Below are the code and all the weights of a small trained network. Each question names an input and a class and asks about switching units off, where a switched-off unit gives its printed mean instead of its output.

import numpy as np


def w(rows, s, z=0):
    codes = np.array(rows[::2]) - 128.0
    scale = np.full(codes.shape[1], s)
    scale[-1] = z or s
    return codes * scale


def f(y):
    return y / 2 * (1 + np.tanh(0.7978845608 * (y + 0.044715 * y**3)))


def log_softmax(a):
    a = a - a.max(-1, keepdims=True)
    return a - np.log(np.exp(a).sum(-1, keepdims=True))


def net(x, mask):
    res = np.array(x, float).reshape(1, 3) / 4 @ E
    y = f(res @ A[0][:, :-1].T + A[0][:, -1])
    res = res + np.where(mask, y, B[0][:, -1]) @ B[0][:, :-1]
    return log_softmax(res[-1] @ U[:, :-1].T + U[:, -1])


A, B = {}, {}
E = w([
[221,96,227,218,152,90],'x0',
[154,177,122,76,9,92],'x1',
[150,240,127,92,254,17],'x2',
],0.0094)
A[0] = w([
[92,92,125,180,198,185,132],'n0',
[156,134,137,82,66,90,134],'n1',
[145,102,138,179,63,179,111],'n2',
[99,104,98,190,222,179,105],'n3',
[54,101,3,106,145,150,106],'n4',
[113,36,131,164,110,210,105],'n5',
[101,191,178,111,182,91,109],'n6',
[89,74,159,119,229,206,154],'n7',
[188,149,143,218,129,93,97],'n8',
[106,125,180,89,244,11,136],'n9',
[165,151,188,165,128,152,108],'n10',
[118,42,140,127,72,167,143],'n11',
[134,119,145,123,170,169,178],'n12',
[139,148,154,133,153,185,246],'n13',
[143,93,246,168,109,123,96],'n14',
[153,145,132,86,54,67,91],'n15',
[48,111,162,111,90,189,117],'n16',
[135,105,149,125,69,186,107],'n17',
[121,205,126,32,178,46,118],'n18',
[34,144,57,59,127,146,114],'n19',
[194,33,208,139,142,59,136],'n20',
[227,129,255,225,101,94,135],'n21',
[172,193,169,108,34,95,129],'n22',
[78,122,140,172,193,143,124],'n23',
[158,81,141,145,133,126,117],'n24',
[67,24,141,147,93,220,174],'n25',
[181,152,114,113,72,116,148],'n26',
],0.0095,0.012)
B[0] = w([
[183,170,203,101,99,175,183],'n0',
[159,156,155,70,108,188,163],'n1',
[125,91,166,172,189,87,184],'n2',
[135,166,232,113,45,182,176],'n3',
[51,86,119,87,167,160,181],'n4',
[143,101,192,157,133,87,203],'n5',
[139,107,209,248,97,48,176],'n6',
[170,171,162,58,79,179,201],'n7',
[61,92,147,123,176,150,168],'n8',
[154,111,189,98,129,91,230],'n9',
[77,127,118,143,150,150,151],'n10',
[168,80,166,132,134,76,208],'n11',
[184,175,87,85,115,139,171],'n12',
[213,147,9,31,119,100,224],'n13',
[54,110,150,138,157,127,175],'n14',
[113,190,255,132,108,176,156],'n15',
[108,89,177,141,172,89,176],'n16',
[133,95,178,163,78,103,173],'n17',
[124,71,175,163,124,65,210],'n18',
[55,83,106,82,204,168,188],'n19',
[88,108,79,91,176,172,203],'n20',
[72,124,91,42,205,147,238],'n21',
[151,191,195,75,67,182,183],'n22',
[144,164,198,115,67,156,163],'n23',
[117,136,145,118,138,141,146],'n24',
[151,122,156,82,107,64,253],'n25',
[175,203,126,69,73,156,164],'n26',
],0.0085,0.014)
U = w([
[131,72,199,157,129,1,88],'0',
[157,199,187,92,55,225,122],'1',
[11,84,115,92,211,162,149],'2',
[228,140,37,66,105,82,252],'3',
[153,124,76,212,116,196,63],'4',
[53,140,138,222,141,175,61],'5',
],0.0096,0.0046)

Each question gives the input, the list of numbers given to net, and the class t.
The units are the neurons (one row each of A and B). Each row of codes is followed by its name. A weight is (code - 128) times the scale printed after its matrix; where a second scale follows, it is the last column's (A, B and U).
mask holds one flag per neuron, in row order. A switched-off neuron (its flag False) gives its mean, the last column of its row in B, instead of its output. The means were averaged over made-up inputs and are rounded, as every weight is.
A unit's drop is (log p(t) with every unit on - log p(t) with that unit switched off) / (log p(t) with every unit on - log p(t) with every unit switched off).
The circuit of an input: a set's keep is (log p(t) with only the set's units on - log p(t) with every unit switched off) / (log p(t) with every unit on - log p(t) with every unit switched off). Starting from the 12 units with the biggest drops (on a tie, the unit counted first), units are removed one at a time, each time the one whose removal leaves the highest keep (on an exact tie, the one counted first), for as long as the keep stays at least 0.8.
circuit, biggest first: the units of the circuit, biggest drop first
k most important neurons: the k neurons with the biggest drops, biggest first
drop when u is switched off: that unit's drop, to one decimal
input [8,2,6], class 2: circuit, biggest first : n21
input [-4,0,-4], class 0: 4 most important neurons : n21, n20, n25, n11
input [-5,-8,8], class 0: 4 most important neurons : n18, n6, n9, n22
input [-6,2,8], class 0: 2 most important neurons : n18, n6
input [6,2,5], class 2: 2 most important neurons : n21, n20
input [3,0,-2], class 3: 2 most important neurons : n19, n4
input [-5,-2,7], class 0: 2 most important neurons : n18, n6
input [-8,2,-8], class 0: 2 most important neurons : n25, n11
input [-7,-4,-7], class 0: 2 most important neurons : n25, n5
input [1,-8,-7], class 1: 3 most important neurons : n7, n0, n3
input [-2,-1,-4], class 0: drop when n17 is switched off : 0.0
input [4,-8,7], class 1: drop when n11 is switched off : 0.1
input [3,1,3], class 3: drop when n5 is switched off : 0.2
input [1,-5,3], class 1: most important neuron : n3
